Here is a tiny trained network, its code and every weight. The questions are about switching its units off for an input and a class, where a switched-off unit gives its printed mean instead of its output.

import numpy as np


def w(rows, s, z=0):
    codes = np.array(rows[::2]) - 128.0
    scale = np.full(codes.shape[1], s)
    scale[-1] = z or s
    return codes * scale


def norm(h):
    return h / np.sqrt((h * h).mean(-1, keepdims=True) + 1e-5)


def f(y):
    return np.maximum(y, 0)


def log_softmax(a):
    a = a - a.max(-1, keepdims=True)
    return a - np.log(np.exp(a).sum(-1, keepdims=True))


def net(x, mask):
    res = np.array(x, float).reshape(1, 7) / 4 @ E
    u = 0
    for l in range(3):
        y = f(norm(res) @ A[l][:, :-1].T + A[l][:, -1])
        res = res + np.where(mask[u : u + 6], y, B[l][:, -1]) @ B[l][:, :-1]
        u += 6
    return log_softmax(norm(res)[-1] @ U[:, :-1].T + U[:, -1])


A, B = {}, {}
E = w([
[128,127,130,126,122,129,127,126,126,130,125,128],'x0',
[127,126,130,127,125,129,125,127,129,126,127,128],'x1',
[118,113,86,184,135,199,103,228,79,153,124,103],'x2',
[247,237,185,154,150,182,65,104,148,136,101,102],'x3',
[144,107,203,168,95,109,192,232,236,143,110,118],'x4',
[112,134,167,76,142,238,170,118,136,86,173,131],'x5',
[123,126,132,126,131,128,127,130,126,130,122,128],'x6',
],0.0014)
A[0] = w([
[86,128,127,60,102,212,172,119,127,76,122,133,97],'L0N0',
[144,158,96,92,172,177,56,49,59,115,155,113,124],'L0N1',
[1,34,47,131,172,79,203,144,79,126,165,220,42],'L0N2',
[143,151,33,200,121,43,86,97,90,130,72,103,28],'L0N3',
[188,154,175,55,114,44,135,53,161,64,153,145,3],'L0N4',
[131,143,106,172,50,2,132,81,168,107,57,108,113],'L0N5',
],0.0019,0.0017)
B[0] = w([
[147,73,180,131,203,62,49,143,124,219,235,150,184],'L0N0',
[135,161,189,191,83,61,249,156,136,82,68,176,225],'L0N1',
[210,110,63,5,9,117,90,115,214,46,117,11,252],'L0N2',
[144,60,214,73,199,106,67,192,88,198,207,169,181],'L0N3',
[10,126,89,187,149,185,144,64,254,230,78,142,179],'L0N4',
[115,102,225,57,235,183,96,167,119,192,246,166,211],'L0N5',
],0.0019,0.0022)
A[1] = w([
[146,127,57,168,119,198,89,205,62,102,118,110,43],'L1N0',
[130,103,66,184,128,188,103,205,89,137,130,104,7],'L1N1',
[103,157,40,100,152,137,66,19,5,103,122,151,104],'L1N2',
[179,174,203,175,136,123,142,121,181,148,86,145,116],'L1N3',
[148,183,188,160,156,117,75,92,97,159,94,172,99],'L1N4',
[100,141,173,72,145,233,164,78,110,59,189,121,95],'L1N5',
],0.0026,0.0013)
B[1] = w([
[47,159,176,115,165,128,135,14,226,197,72,105,189],'L1N0',
[29,174,154,124,154,114,114,11,197,187,93,135,182],'L1N1',
[165,119,230,237,78,77,243,247,201,76,84,141,224],'L1N2',
[92,88,48,115,96,141,158,134,41,86,144,98,253],'L1N3',
[116,101,50,80,107,172,117,151,126,66,142,114,216],'L1N4',
[173,88,155,121,216,96,43,200,107,255,178,196,221],'L1N5',
],0.0027,0.0024)
A[2] = w([
[205,187,127,154,159,193,80,131,142,150,120,111,203],'L2N0',
[98,115,177,188,107,130,219,203,152,138,125,122,231],'L2N1',
[80,154,150,131,137,111,158,1,181,153,118,157,2],'L2N2',
[132,111,110,160,128,19,52,141,93,176,85,140,67],'L2N3',
[204,219,97,124,126,173,108,79,122,90,107,97,54],'L2N4',
[90,91,119,74,112,97,159,83,174,98,138,158,193],'L2N5',
],0.0032,0.00086)
B[2] = w([
[75,71,86,86,81,59,136,128,133,121,141,123,194],'L2N0',
[187,187,126,151,145,96,126,52,72,78,107,168,254],'L2N1',
[44,183,122,197,177,206,78,95,170,196,49,72,178],'L2N2',
[153,136,184,75,181,252,140,121,150,139,211,174,177],'L2N3',
[95,53,68,102,60,87,153,165,112,95,136,82,171],'L2N4',
[130,168,83,169,106,178,94,150,77,131,91,80,224],'L2N5',
],0.0035,0.0036)
U = w([
[95,51,14,71,26,107,129,168,106,77,138,52,172],'0',
[38,195,133,179,179,175,94,53,172,193,57,88,166],'1',
[230,193,183,203,133,78,196,125,98,50,97,188,150],'2',
[170,81,187,63,219,151,78,174,122,188,254,202,1],'3',
],0.0051,0.00058)

Each question gives the input, the list of numbers given to net, and the class t.
The units are the neurons (one row each of A and B). Each row of codes is followed by its name. A weight is (code - 128) times the scale printed after its matrix; where a second scale follows, it is the last column's (A, B and U).
mask holds one flag per neuron, layer by layer. A switched-off neuron (its flag False) gives its mean, the last column of its row in B, instead of its output. The means were averaged over made-up inputs and are rounded, as every weight is.
A unit's drop is (log p(t) with every unit on - log p(t) with that unit switched off) / (log p(t) with every unit on - log p(t) with every unit switched off).
The circuit of an input: a set's keep is (log p(t) with only the set's units on - log p(t) with every unit switched off) / (log p(t) with every unit on - log p(t) with every unit switched off). Starting from the 12 units with the biggest drops (on a tie, the unit counted first), units are removed one at a time, each time the one whose removal leaves the highest keep (on an exact tie, the one counted first), for as long as the keep stays at least 0.8.
units of the circuit, in order: the units of the circuit, biggest drop first
most important unit: the unit with the biggest drop
k most important neurons: the k neurons with the biggest drops, biggest first
top k neurons in layer l: the k neurons of layer l with the biggest drops, biggest first
input [-5,-1,-1,-5,3,-8,-7], class 3: most important unit	L2N3
input [5,-4,-8,1,1,7,-8], class 1: 3 most important neurons	[L0N4, L2N2, L0N5]
input [-6,5,8,-6,5,1,-4], class 1: 3 most important neurons	[L1N1, L1N0, L1N3]
input [8,-8,8,-5,-2,0,-6], class 1: units of the circuit, in order	[L1N0, L1N1]
input [-5,-1,0,7,6,-7,-4], class 0: units of the circuit, in order	[L1N2, L2N0, L1N3]
input [3,7,-7,-5,-8,7,-3], class 2: top 4 neurons in layer 1	[L1N2, L1N0, L1N1, L1N5]
input [-7,7,-3,5,-3,7,-3], class 3: 2 most important neurons	[L1N5, L0N2]
input [-8,0,-8,1,1,7,1], class 1: top 2 neurons in layer 0	[L0N4, L0N5]
input [6,-4,-6,-4,3,-7,1], class 3: 4 most important neurons	[L0N5, L2N3, L1N0, L1N1]
input [-2,-7,-4,-6,-3,7,-1], class 3: top 2 neurons in layer 1	[L1N5, L1N3]
input [-2,6,4,6,4,-8,-3], class 3: 3 most important neurons	[L2N3, L0N2, L0N3]
input [7,4,1,8,-3,-8,-7], class 0: 4 most important neurons	[L1N4, L2N4, L1N5, L2N0]
input [-6,6,2,7,-5,-4,-7], class 0: 2 most important neurons	[L1N4, L2N4]
input [1,-7,7,0,4,-6,-1], class 1: units of the circuit, in order	[L1N1, L1N0]
input [-7,-2,-7,5,6,-8,-1], class 3: units of the circuit, in order	[L1N2, L0N5, L2N3]
input [0,-5,3,-4,8,-7,3], class 2: units of the circuit, in order	[L2N1]
input [1,2,6,1,8,1,-4], class 2: top 2 neurons in layer 2	[L2N1, L2N2]
input [7,1,7,-2,-8,8,0], class 2: 4 most important neurons	[L1N2, L0N1, L2N1, L0N5]
input [2,-7,1,5,-5,4,-1], class 0: 2 most important neurons	[L1N4, L0N1]
input [3,0,1,-5,-4,-7,-8], class 3: units of the circuit, in order	[L2N3]
input [0,3,-8,8,-1,-8,5], class 0: top 2 neurons in layer 1	[L1N4, L1N5]
input [8,-2,-5,-4,4,1,2], class 1: top 3 neurons in layer 1	[L1N2, L1N3, L1N4]
input [0,-8,-4,-1,-6,6,-7], class 2: top 2 neurons in layer 0	[L0N5, L0N1]
input [3,-6,4,1,6,4,-5], class 2: 2 most important neurons	[L2N1, L2N2]
